B:
1: [ 137   17 -284 -202 -263   68  -60  -29  103 -147   36   90  -90    2
 -207   10   21 -499    8 -253 -205   53  -66   33  -87]
2: [ 410   15 -154 -277  -66   93 -247  260  426   99  258  180  351  419
 -210  -31 -159  337  -81 -337 -127 -262   87  130  -97]
3: [-107   -9  204   90  -35   72  224 -138  -61  -44  -26  233  -71 -171
   55  -29 -107 -140  -44   75   59   79   19   34  -52]
4: [  16  -26   58   19   31   51   17 -143   25   45    7  411   52   17
 -206  146 -200  -62 -288  -91    8  -97   75  -65  -25]
5: [  14  203 -174   38 -179   -8  -66   54  -46    4    2 -164  139  -85
  157 -137  141 -144   49  -65 -112   61 -136   94  -40]
6: [ -39  160  113  154 -147   62  -90    3  154   32 -114   99   -1  -14
   69  144   51  246  138 -170  111 -142  201   10  249]
7: [ -39   71   68  176  -64   44  170   79 -124   27   30   32  -62 -162
  325 -153   14  -10  150   51  170    3  -41  194   38]
8: [ 102   41 -186  -83 -282  120  -46   46  135  -64    0   51  -67   37
 -112   53   58 -190  131 -233  -81   -1    6   20   58]
9: [ -10  176 -269  210 -168  -92  -17  -38   69    9 -156  116  134 -173
  -53  102  174 -284   92 -242   88   53  -78  -17   21]
10: [ 207   61 -164 -328 -207   26 -194  -34  351 -216   69  137   -1  119
 -254   13  -39 -348    4 -343 -270  -64  110   94  -90]
11: [  20  258  -91   -2 -193   -7 -299  -58  286  -10 -126   23  221   79
 -179  187  107  100  -32 -278 -169  -86  139  -96  115]
12: [ -52  122  118   81 -273  155  -56  -72  -16   26 -102 -109 -100  -69
   92    3  104   50   94 -100  -91  -32    7  -42  151]
13: [ 320   24 -159 -146   14   67 -230  146   27  216  242  117  323  268
  -74 -141 -155  162 -339 -184 -161 -241 -138   84 -166]
14: [-115  188 -224   66  -81   25  -74   -7  -92   98  -27   49  317   30
 -116  143    2   43 -279   81 -139  101  -68 -141  -12]
15: [ -67   79 -178  184 -237  117  -57 -120 -101  158 -160  123   77  -36
 -240  259   65  -57 -165 -146  -47   19  -97 -267  122]
16: [ -29   32  186   68  -14  164   31  -20 -380  178  118  -65  -20  -41
  286 -226 -109  114 -262  185  -89  -76 -167   66  -32]
17: [  67  157   28  130  -42  -85  -34    9  274   -8  -68  185  184  -70
   37   16   47   49  131 -243  128  -93  104  109    9]
18: [  -8  -21  371  102  -88  189    2 -186 -210  141  -28   72 -180  -84
  136  -95  -96   79 -187  -30  -55 -170  -48  -25   63]
19: [ 433 -175   25 -129  -45  155 -119   52  220  205  185  368  112  262
 -250  -50 -223  136 -192 -405  -29 -338  -52   37 -122]
20: [   9  254 -229  -37 -196 -184 -107  -87  469 -284 -171  162  142 -132
 -195  139  174 -434  235 -366  -59   96  173   64  -29]
21: [ -99  391  160   16 -123  -79 -370 -207  137  -63 -158 -179  213  -74
   72  -19  150   47 -139 -141 -315  -88  102  -29   50]
22: [-406  452  564  221   -5   18 -166 -118 -103  -45 -155 -275   30 -164
  554  -46   79  563   -2  296  -54  -84  325   81  331]
23: [ -90  221   16  190  -22 -116   20  -27  109  -53 -107  133  131 -179
  145   14   71  -48  103  -91  136   -3   96  118   48]
24: [ 273 -185 -132 -151 -319  289   70  112 -195   59  178  -37 -349   40
   75 -221  -34 -315   96 -195  -89  -87 -252  130  -25]
25: [ 141  -64  117   30   20   34  133  -45 -234   41  132  119 -148 -180
  278 -347 -103 -335  -78  -54   43  -96 -209  256 -183]
26: [-161  178  -17   67 -236  146   30   87  -20  -38  -48 -108  -34  -18
  143   82   81  166  161   83   -8   85  107    3  214]
27: [-292   68  206  495  -63   60  373 -111 -593  128 -139  -54 -252 -496
  555 -200  106 -206   82  266  279  132 -248   88   85]
28: [ -38  255  350 -245  132  -29 -230  -60   59 -167  154  -31   82   57
  280 -228 -181  149 -254  136 -275 -164  243  260  -54]
29: [-123  217  218  -43   11   68 -101   36  -47  -31   72  -47   65   48
  256  -54  -94  304 -119  175  -94  -85  189  124  113]
30: [ -26   40 -167   21 -112  -40   53 -220  248  -84 -139  419  180  -79
 -459  274  -37 -367 -147 -220  -58  129   42 -183 -121]
31: [  94  106 -187 -222 -255   81 -132  -15  117 -116   51  -46   40   60
 -142  -32   30 -272  -42 -168 -300   46  -43   15  -85]
32: [ -49  214   47  118 -172   37 -197 -133  -26   73 -131  -67   81  -81
   29   31  113   12 -103 -142 -143  -81  -25  -85   89]
33: [ -71  251 -424   50 -205  -60  -65   77  -70  -51  -41 -110  181  -97
   28   22  177 -302   24  -38 -102  172 -126   26  -11]
34: [ -96  184   37 -150  111 -107  -31  -82  139 -209   66  240  180  -22
  -23   12 -161 -151 -213   85 -124   50  205  132 -123]
35: [-241  345  200  -72   52  -99 -111 -126   66 -222  -25  -32  156 -103
  195  -47  -32    5 -141  185 -199   68  234  125   -8]
36: [  47 -156  -40  201 -265  265  295   97 -427  145   49  -12 -419 -186
  315 -171   34 -230  215   -8  214    0 -278  116  115]
37: [ -33  218 -241  -85 -217   29 -209  -58   27  -38  -46  -76  176   32
 -159   94   86 -160 -166  -87 -295   70  -37 -109   -2]
38: [-272  182  120  217 -212  214  100   90 -302   94  -55 -236  -73  -91
  355    7   88  330   93  284   31   97    6  -25  275]
39: [ -66   37  207  -57   -1   -4  156 -153  243 -204  -22  349   -5 -100
  -96   46 -152 -171    0  -30    9   69  209   73  -86]
40: [ 223   78  -81 -349  -85  143 -302  126  120   27  253   -2  185  341
  -98  -73 -164  180 -282 -104 -342 -187   50   82  -64]
41: [  72  -18 -126  119  -50   40  201  144 -128   50   95  160  -37 -102
  202 -126  -38 -147  109  -28  206   -1 -113  198  -30]
42: [-280  200 -168  161  -98   67   94   53 -466   39   -1 -142  -10 -156
  287   -9   50  -95 -132  331  -17  177 -121   13  109]
43: [  76  -16   76  -19 -282  224   11   33  149    2  -22   77 -159   62
  -53   85    5  102  197 -204   11  -82  102  -12  171]
44: [ 301  152  225 -217  -18   23 -502  -88  356   62   76   94  195  256
 -110  -56 -114  287 -260 -415 -290 -452  183   66   -2]
45: [  56  -98  160   37   -9  153  111  -67  -95  114   75  287  -52   14
  -25  -10 -199   35 -189  -24   49 -108  -15    5  -23]
46: [-211  317  257   49  134  -86 -181 -173   67  -18  -59  121  326  -22
   53   77  -99  272 -355  133 -146  -57  226  -29   20]
47: [-277  338 -115  222 -141  -29   15   62 -239  -34 -101 -234   57 -223
  381  -42  203  -35  119  188   28  156  -35   93  156]
48: [-130  118 -188   25 -333  176   42   83  -87  -70  -52 -100 -156  -34
   47  127  116  -85  183   20  -37  131   39  -31  227]
49: [ 183   80 -143  -14    3  -71  -77   83  213   17   83  256  224   61
  -56  -20  -62  -44  -33 -244   61 -129   29  147  -89]
50: [  31  101 -382  101 -259   96   15  176   55  143  -16   28  285   89
 -159  156  105   80   47 -106    9  117 -124 -113   36]
51: [ 320   11  -93   26 -155  138 -137  209  353  273   85  165  370  302
 -202   72  -29  502   28 -364   42 -225   -3  -39   20]
52: [ -90   18   -5  181 -183   65  272  -12 -135  -76  -69   74 -236 -279
  229  -72   80 -321  265   -5  182  120  -64  128   57]
53: [-177   20 -221  319 -189   92  325   56 -139   72 -122  193   14 -180
  -16  205   69 -100  148   61  267  226  -80  -99  114]
54: [ 259 -125  465   81  -43  235  -11  -83    2  346   95  120   97   94
   61 -236 -164  433 -200 -177  -42 -303 -151  -15 -113]
55: [ 215 -177   20 -168  -50  145  122   20  189  -11  157  417  -21  136
 -226   19 -254  -83  -86 -177   18  -84   59   67 -121]
56: [-209  395  296  151  -54  -32 -373 -274  -65   51 -206 -148  146 -105
  151   59  106  240 -279  -26 -237 -163  138 -113  189]
57: [  26    8 -561  -49 -250  -10  129   43   -8 -170  -12  213  -79 -113
 -214  141   66 -715   98 -171   14  213 -110   33  -50]
58: [-185  152 -413  483 -217   11  245  131 -148  198 -190   91  240 -192
    5  244  217    3  173   13  323  248 -177 -153  142]
59: [  94   94  -76  252 -164  -10   52   26  228  116 -120  169  211  -80
  -59   69  127   59  191 -301  176  -29  -39  -21   18]
60: [  59  -71  494   41    9  186   54 -128   48  105   35  262  -97   17
   62  -53 -212  293 -116  -71   51 -231  129   26   45]
61: [ -83   15   72   72  -55   49  136 -129  127  -31  -78  345   62  -65
 -184  178 -101  -66  -75  -49   65   60  115  -84   -3]
62: [  -2  356   45 -115  -83  -76 -422 -110  220  -77  -51 -103  263   70
  -20    8   63   82 -193 -172 -334 -136  153   15   26]
63: [ -41  208  -79   21    7  -60  -37   80  -44  -50   61    8  130  -64
  227 -107    0  -59  -32   46   -5   -2   28  194  -12]
64: [ 166   66 -395 -281 -208   69 -215   11   17  -62  118   49   71  148
 -264   23  -36 -393 -239 -199 -340   -2 -109  -14 -115]
65: [-195  266  165  111 -185  164 -165   -8  -74  103  -88 -192  102   45
  147  106   63  462  -81  110 -135  -43  118 -114  262]
66: [ 211  118  -39  -41 -146 -102 -120 -104  387  -97  -62  150  151  -81
 -129  -80   83 -302  106 -445  -89  -79    4  101 -158]
67: [ -43  131 -126  242 -303   45   64    2  -13   10 -172  -52  -88 -213
  113   37  232 -189  292 -191  112   58  -78    6  147]
68: [-212  163  198   73   25  -10   96 -163 -202  -73  -22   23   24 -216
  225 -129  -51 -150 -178  223  -85  106  -11   77  -80]
69: [ -26   60  120  267 -202  144   50  -25  -63  151 -122   36  -91 -110
  129   44   86  144  135 -135  151  -96  -25  -39  201]
70: [ 306 -206  -62  110 -110  207   47   39  -93  365   96  296   59  115
 -167  -24 -134   81 -200 -282   86 -215 -264  -78  -77]
71: [-112  115   57  -31  -19   63   99   65  -38  -93   85   71   20  -27
  179  -48  -98   42  -11  172    1   64  118  145   24]
72: [   0  284 -130  -87 -144  -32 -270  -35   86  -50  -12 -126  239   30
  -14  -29   92  -61 -144 -107 -297   -5   -6   14  -38]

[-162  131 -176 -502  -75 -323  110 -234 -134   73   40  -77 -481  228
    7  255   75   33 -291 -226   27  365 -253  335 -188   65 -422  310
  192  190   55]
45
[-180   38 -140  332  195 -144  161  139  107  -70  141  -47  121 -270
    9  -52   26   69  125    8    4  -91  331 -207   38   57  308 -149
 -475  125  236]
8
[  62   15 -343 -126 -161 -135   36  -68 -309  -33  -81   16 -317  193
    5  188  283 -376  180   -7  -18  479   73  503  -46   58 -327  126
   88  378  198]
66
[  58  -25  199 -281  110   79  -15   64 -312   29 -153 -258 -119   49
 -221   77 -219  319 -268 -349  -30 -259  253  -31 -183  163 -130  346
  -42 -158   35]
51
[-189   13 -158  195   32  -36   37  108 -296  -18 -157 -175  -21 -215
  -95   28 -158  -48   16  -76  -81  -64  302    7  -46   29  171   49
 -415  139  346]
69
[ -42   58 -283  -93  -74  302 -260  203 -196 -118 -315 -134  173   52
  -77 -165 -188    4   27   41  256  -27  243  351  228 -249  151   89
  -21   87   51]
21
[-191  117   45 -201  -67  137  -92   55   33  -37  -89  -51  277  -32
  -27 -231 -495  512 -412    9   77  -62  115    4  -26  -33   54   48
  -49  -53   37]
46
[ -24   32 -181 -230  103   -3  -37   70   62  -31  -70 -109 -109   59
  -27  -39  -58  153  -81  -90  127  -30  114  152   25  -25   70  112
  -20   89    0]
26
[  13  -33  -97 -500   40  -35  -40  -54   17   83  -99 -168 -326  227
  -33   32 -137  234 -187 -157   46   62  -34  278 -111    6 -112  384
  270  -97  -74]
14
[-103  -66    2  -21  250    9   27   86  266   20   70 -145   63  -99
  -13 -150 -227  348  -47  -23   53 -252  180 -138   12  -35  303  119
 -129 -213    0]
40
[ -54 -116 -148  174  -72  -52   39  -68 -224   22  -89  -23  -78  -90
   -7   16 -130 -199  110  131 -235  180  182  184 -131   93  -28   28
 -194  189  365]
23
[   0  -77  158   92  232 -153  246  111  272   31  268  -35   58 -114
   21  -96  -59  469    5  -70 -133  -97  389 -327 -153  274  175   78
 -173 -215   53]
50
[-413  185   63   32   48 -167  118  -75 -116   -1   82 -101  106 -226
  -62   30 -313  289 -398 -143  -21  -95    4 -203 -114   27   -5    5
 -392   62  239]
4
[ -36 -149   24  223  174 -106   79 -154  -82    2   25  -22  -45 -231
  -67   26 -192 -134  -50   76 -280 -161  105  -87 -208  212   18 -152
 -448  292  373]
41
[-434  185  132  158   90  -83   99    6  -17  -43   70  -81  312 -370
  -61 -114 -492  460 -477  -67  -43 -254  122 -385 -111   68  171 -152
 -571   80  281]
61
[ -98   29 -182  228  197 -385  272  -94  162  -56  330   87 -139 -133
   74  137  334 -181  166   28  -62  165   83  -68  -67  172  -17 -199
 -349  362  229]
57
[ 100   65  -14 -292 -151 -166  107 -206 -209  -24  192   96 -202  360
    2  224  323 -111   -9  -95   25  479  -71  372  -98  118 -635  228
  344  134  -18]
17
[ -17  -57   84 -287  200   54 -107 -234  206   -5  177  -44    1  186
  -40  -17 -102   87 -158    2  170 -172 -272  152   49 -178 -172  148
  208 -116 -179]
42
[-221  161  -73 -129   79 -161   89  -53  -53  -26  185 -101  -68   78
  -36  148  145   59  -64 -199  209   71  -45   79   68 -126 -147  195
   -7  -44  -19]
43
[  -7   73  -88 -220  -36  148 -119   31   17  -79   78  -27  136  278
  -12  -54   78   91   59   -6  317  140   35  314  222 -250 -150  235
  330 -166 -196]
62
[ 198  -56    5 -542   68 -113   51  -91  -90   64    7 -129 -447  346
  -77  185  140  127  -99 -276   18  139   16  288 -179  164 -366  438
  357  -53 -124]
2
[  14   -1 -366 -332   16 -307  146 -100  247   52  242   24 -442  353
  165  149  452 -115  275   -8  144  540 -103  443   41  -68 -196  319
  436   -2 -125]
31
[-185  -63 -220  319  322 -133   54    1   21  -46   26 -144  -73 -314
  -65   49  -13 -249  144    8  -17 -289  118  -91   41  -54  328 -152
 -576  255  300]
24
[ -65 -128    6  260   73 -191  194 -139  133   17  243   99   31 -127
   77  -34  -49  -15  102  191 -255  145  136  -77 -160  188   -6  -93
 -212  102  272]
7
[-368  144 -105 -146 -130 -292  182 -142  -81   88  125  -62 -167   19
   60  114 -110  186 -204  -85  -47  356  -77   97 -142    2 -174  251
   18  -47  176]
60
[-210   91   78   88  166  178  -32  282  211  -78   21 -132  451 -201
  -46 -311 -390  621 -173  -30  178 -342  385 -294  131  -92  432   10
 -258 -283  -15]
65
[-220  -12  -58  412  128 -182  155 -103   73  -55  224   82  162 -287
   38  -23  -58 -113   46  177 -144    1  103 -159  -52   78  100 -277
 -491  268  351]
52
[  45   72  -66  153    6 -164  184   51  -67 -120  203  117   67  -12
   14   58  264  -30  109  -13  -22  243  304    7  -47  230 -177 -132
 -205  298  172]
9
[-358   61  -84  146  -10 -316  243 -125  191   49  223   62   19 -205
  135  -50 -215  231 -162  130 -196  240   22 -135 -183  130   68  -81
 -278  112  302]
3
[  48 -139   18  132  217  267 -193   31  -32  -92 -136 -101  236 -151
 -139 -176 -317  -21  -24   98   20 -434  187   -1   70  -80  214 -114
 -305   93  134]
5
[-223  126 -185  139  -64  274 -164  302 -146 -127 -231 -142  409 -146
  -70 -250 -329  220  -26   43  218 -117  392   68  229 -233  341    3
 -248  -34  125]
56
[-214   58 -169  137   96 -245  177  -81  176  -13  356   29  -20   27
   94   78  266  -87  224   53  118  233  -14   64  105 -123  -25   70
  -18  -39   47]
10
[ -72   43 -181 -197  -25   83  -95   69 -277   -8 -140 -207 -121  164
 -103   81   20  -44   65 -161  196   64  111  329  110 -197  -64  363
  133 -111   -1]
11
[ -50   36  -31  112   66  -58   51  -90 -129  -81  222   15   69   74
  -50  132  241 -206  154  -26  119   89   38  128   95  -86 -221   52
  -35   58   57]
67
